Below are the code and all the weights of a small trained network. Each question names an input and a class and asks about switching units off, where a switched-off unit gives its printed mean instead of its output.

import numpy as np


def w(rows, s, z=0):
    codes = np.array(rows[::2]) - 128.0
    scale = np.full(codes.shape[1], s)
    scale[-1] = z or s
    return codes * scale


def f(y):
    return y / 2 * (1 + np.tanh(0.7978845608 * (y + 0.044715 * y**3)))


def log_softmax(a):
    a = a - a.max(-1, keepdims=True)
    return a - np.log(np.exp(a).sum(-1, keepdims=True))


def net(x, mask):
    res = np.array(x, float).reshape(1, 3) / 4 @ E
    y = f(res @ A[0][:, :-1].T + A[0][:, -1])
    res = res + np.where(mask, y, B[0][:, -1]) @ B[0][:, :-1]
    return log_softmax(res[-1] @ U[:, :-1].T + U[:, -1])


A, B = {}, {}
E = w([
[170,144,192,199,119,191,38,124,90,138],'x0',
[1,137,150,77,105,107,74,132,51,142],'x1',
[91,127,117,158,224,100,66,137,150,43],'x2',
],0.0086)
A[0] = w([
[195,131,108,152,155,133,153,119,192,127,73],'n0',
[163,128,134,89,46,153,199,112,93,236,66],'n1',
[95,134,115,181,241,90,89,155,155,40,51],'n2',
[170,144,146,102,1,167,193,131,103,212,61],'n3',
[60,122,132,116,124,127,111,99,77,142,54],'n4',
[163,149,238,214,112,194,46,137,66,147,67],'n5',
[102,133,112,101,139,102,178,133,154,120,3],'n6',
[9,128,129,90,118,84,91,130,35,131,117],'n7',
[128,133,123,128,132,124,124,101,130,136,126],'n8',
[91,93,32,54,131,42,200,120,182,128,75],'n9',
[15,147,131,58,118,79,65,128,35,139,123],'n10',
[218,134,85,160,152,135,168,110,204,122,103],'n11',
[162,114,186,202,114,202,50,96,63,154,81],'n12',
[181,117,101,159,149,136,152,133,168,130,62],'n13',
[242,99,77,192,175,137,178,110,243,88,129],'n14',
[130,125,119,131,129,120,119,137,132,142,109],'n15',
[80,78,52,40,133,31,233,139,170,126,95],'n16',
[103,141,111,149,240,87,79,152,158,25,61],'n17',
[116,127,71,93,143,82,160,123,134,132,15],'n18',
],0.007,0.0046)
B[0] = w([
[131,128,175,74,71,140,164,162,74,154,164],'n0',
[23,53,55,119,179,22,30,42,163,165,203],'n1',
[26,45,51,109,152,24,59,23,160,173,199],'n2',
[1,24,40,116,185,8,28,22,171,178,209],'n3',
[156,113,168,87,87,128,167,152,90,149,156],'n4',
[191,232,70,219,188,215,137,143,189,48,212],'n5',
[135,150,130,179,145,153,119,117,141,116,130],'n6',
[174,117,231,56,53,153,203,183,50,181,240],'n7',
[152,112,129,143,121,128,122,123,123,126,127],'n8',
[210,218,101,236,192,220,102,136,170,28,214],'n9',
[201,104,209,37,39,142,231,207,60,178,254],'n10',
[134,118,202,30,65,136,187,190,62,176,195],'n11',
[192,207,86,206,187,199,125,156,201,39,198],'n12',
[135,122,154,93,76,139,160,155,76,149,148],'n13',
[149,107,251,31,26,140,210,202,32,210,241],'n14',
[141,125,126,111,133,119,121,124,131,113,123],'n15',
[214,247,84,249,205,239,95,149,196,18,237],'n16',
[25,29,46,125,162,22,45,43,156,188,205],'n17',
[144,145,107,178,130,178,112,143,169,105,137],'n18',
],0.0062,0.0081)
U = w([
[141,119,246,71,50,131,189,190,81,169,230],'0',
[164,239,99,211,176,193,121,144,184,49,145],'1',
[43,32,72,121,150,17,71,48,157,168,5],'2',
],0.012,0.0019)

Each question gives the input, the list of numbers given to net, and the class t.
The units are the neurons (one row each of A and B). Each row of codes is followed by its name. A weight is (code - 128) times the scale printed after its matrix; where a second scale follows, it is the last column's (A, B and U).
mask holds one flag per neuron, in row order. A switched-off neuron (its flag False) gives its mean, the last column of its row in B, instead of its output. The means were averaged over made-up inputs and are rounded, as every weight is.
A unit's drop is (log p(t) with every unit on - log p(t) with that unit switched off) / (log p(t) with every unit on - log p(t) with every unit switched off).
The circuit of an input: a set's keep is (log p(t) with only the set's units on - log p(t) with every unit switched off) / (log p(t) with every unit on - log p(t) with every unit switched off). Starting from the 12 units with the biggest drops (on a tie, the unit counted first), units are removed one at a time, each time the one whose removal leaves the highest keep (on an exact tie, the one counted first), for as long as the keep stays at least 0.8.
circuit, biggest first: the units of the circuit, biggest drop first
k most important neurons: the k neurons with the biggest drops, biggest first
drop when u is switched off: that unit's drop, to one decimal
input [-3,5,-7], class 2: circuit, biggest first -> (n3)
input [7,5,8], class 2: 2 most important neurons -> (n17 n2)
input [-8,7,-3], class 1: 3 most important neurons -> (n16 n9 n14)
input [7,6,4], class 1: 2 most important neurons -> (n5 n12)
input [8,-8,2], class 0: 3 most important neurons -> (n14 n11 n16)
input [6,5,8], class 2: 3 most important neurons -> (n17 n2 n16)
input [3,2,1], class 1: 2 most important neurons -> (n14 n11)
input [7,5,1], class 1: 2 most important neurons -> (n5 n12)
input [5,0,-6], class 2: drop when n3 is switched off -> 0.7
input [7,-5,-5], class 1: drop when n5 is switched off -> 0.6
input [-5,5,-6], class 2: drop when n14 is switched off -> 0.5
